Below are the code and all the weights of a small trained network. Each question names an input and a class and asks about switching units off, where a switched-off unit gives its printed mean instead of its output.

import numpy as np


def w(rows, s, z=0):
    codes = np.array(rows[::2]) - 128.0
    scale = np.full(codes.shape[1], s)
    scale[-1] = z or s
    return codes * scale


def norm(h):
    return h / np.sqrt((h * h).mean(-1, keepdims=True) + 1e-5)


def f(y):
    return y / 2 * (1 + np.tanh(0.7978845608 * (y + 0.044715 * y**3)))


def log_softmax(a):
    a = a - a.max(-1, keepdims=True)
    return a - np.log(np.exp(a).sum(-1, keepdims=True))


def net(x, mask):
    res = np.array(x, float).reshape(1, 5) / 4 @ E
    u = 0
    for l in range(2):
        y = f(norm(res) @ A[l][:, :-1].T + A[l][:, -1])
        res = res + np.where(mask[u : u + 12], y, B[l][:, -1]) @ B[l][:, :-1]
        u += 12
    return log_softmax(norm(res)[-1] @ U[:, :-1].T + U[:, -1])


A, B = {}, {}
E = w([
[37,189,118,146,49],'x0',
[135,2,148,96,134],'x1',
[220,169,111,90,35],'x2',
[180,139,125,165,97],'x3',
[59,127,64,120,132],'x4',
],0.0061)
A[0] = w([
[16,152,128,109,86,221],'L0N0',
[92,91,241,144,194,60],'L0N1',
[98,187,98,159,153,163],'L0N2',
[66,131,160,207,60,111],'L0N3',
[211,100,202,212,233,4],'L0N4',
[89,124,136,143,79,75],'L0N5',
[94,178,80,187,5,162],'L0N6',
[81,195,115,155,211,106],'L0N7',
[172,32,133,94,63,102],'L0N8',
[164,94,92,37,90,185],'L0N9',
[202,182,151,209,177,178],'L0N10',
[111,148,110,1,168,145],'L0N11',
],0.0097,0.0043)
B[0] = w([
[91,149,144,154,137,254],'L0N0',
[164,116,84,122,131,173],'L0N1',
[103,131,169,168,184,194],'L0N2',
[108,185,92,98,86,181],'L0N3',
[156,103,135,4,90,188],'L0N4',
[104,142,119,105,124,137],'L0N5',
[145,168,68,127,107,248],'L0N6',
[164,158,138,112,153,196],'L0N7',
[109,148,164,194,125,177],'L0N8',
[127,151,135,185,117,183],'L0N9',
[103,62,127,123,150,198],'L0N10',
[159,108,131,173,152,162],'L0N11',
],0.013,0.007)
A[1] = w([
[208,93,110,185,70,100],'L1N0',
[220,67,158,134,139,223],'L1N1',
[36,39,145,155,141,164],'L1N2',
[116,108,198,153,161,115],'L1N3',
[169,103,54,137,100,121],'L1N4',
[143,99,194,152,99,71],'L1N5',
[213,135,77,126,85,108],'L1N6',
[124,190,166,143,82,122],'L1N7',
[79,128,114,220,95,247],'L1N8',
[21,125,109,102,40,109],'L1N9',
[69,95,125,158,121,39],'L1N10',
[155,153,102,41,252,253],'L1N11',
],0.012,0.0029)
B[1] = w([
[202,151,84,199,254,181],'L1N0',
[3,201,150,108,48,234],'L1N1',
[193,161,155,108,189,173],'L1N2',
[173,172,166,181,150,159],'L1N3',
[147,92,117,146,95,148],'L1N4',
[105,128,192,145,143,145],'L1N5',
[211,26,159,121,157,164],'L1N6',
[37,71,59,174,116,186],'L1N7',
[164,85,104,30,107,253],'L1N8',
[64,90,144,130,189,193],'L1N9',
[162,137,152,30,172,134],'L1N10',
[161,136,178,200,77,236],'L1N11',
],0.0098,0.0077)
U = w([
[195,109,143,72,165,32],'0',
[20,220,35,135,84,180],'1',
[145,92,212,67,19,203],'2',
[97,123,129,32,214,63],'3',
[243,102,22,192,119,156],'4',
[165,192,219,249,164,223],'5',
[120,68,126,127,133,2],'6',
],0.017,0.006)

Each question gives the input, the list of numbers given to net, and the class t.
The units are the neurons (one row each of A and B). Each row of codes is followed by its name. A weight is (code - 128) times the scale printed after its matrix; where a second scale follows, it is the last column's (A, B and U).
mask holds one flag per neuron, layer by layer. A switched-off neuron (its flag False) gives its mean, the last column of its row in B, instead of its output. The means were averaged over made-up inputs and are rounded, as every weight is.
A unit's drop is (log p(t) with every unit on - log p(t) with that unit switched off) / (log p(t) with every unit on - log p(t) with every unit switched off).
The circuit of an input: a set's keep is (log p(t) with only the set's units on - log p(t) with every unit switched off) / (log p(t) with every unit on - log p(t) with every unit switched off). Starting from the 12 units with the biggest drops (on a tie, the unit counted first), units are removed one at a time, each time the one whose removal leaves the highest keep (on an exact tie, the one counted first), for as long as the keep stays at least 0.8.
units of the circuit, in order: the units of the circuit, biggest drop first
most important unit: the unit with the biggest drop
top k neurons: the k neurons with the biggest drops, biggest first
k most important neurons of layer l: the k neurons of layer l with the biggest drops, biggest first
drop when u is switched off: that unit's drop, to one decimal
input [3,-4,-7,8,-7], class 2: 3 most important neurons of layer 1 : [L1N0; L1N3; L1N2]
input [0,-2,7,5,-8], class 4: most important unit : L1N0
input [-6,1,3,-1,-2], class 2: top 2 neurons : [L0N4; L1N1]
input [-6,2,-8,2,8], class 5: 2 most important neurons of layer 1 : [L1N11; L1N8]
input [7,3,8,-1,-3], class 4: top 3 neurons : [L1N1; L0N6; L1N6]
input [2,2,5,-6,4], class 4: top 2 neurons : [L0N11; L1N1]
input [-1,3,-5,2,3], class 5: top 3 neurons : [L1N8; L0N6; L1N2]
input [-6,-2,5,-8,4], class 5: top 3 neurons : [L0N11; L0N6; L0N3]
input [1,1,0,-7,-2], class 5: 2 most important neurons of layer 0 : [L0N6; L0N3]
input [2,0,6,-5,2], class 4: top 2 neurons : [L1N1; L0N11]
input [4,3,0,-4,-1], class 3: 2 most important neurons of layer 0 : [L0N7; L0N6]
input [4,-1,6,-4,-4], class 4: top 3 neurons : [L1N1; L1N6; L0N6]
input [7,5,0,-7,0], class 3: top 2 neurons : [L1N9; L1N1]
input [1,7,-5,3,-8], class 2: units of the circuit, in order : [L0N4]
input [8,7,-6,1,-1], class 3: drop when L0N2 is switched off : 0.0
input [2,5,1,-5,4], class 0: drop when L1N8 is switched off : 0.3
input [-7,4,-3,-6,0], class 2: drop when L0N2 is switched off : 0.1
input [-4,7,0,-3,-2], class 5: top 2 neurons : [L0N8; L1N0]
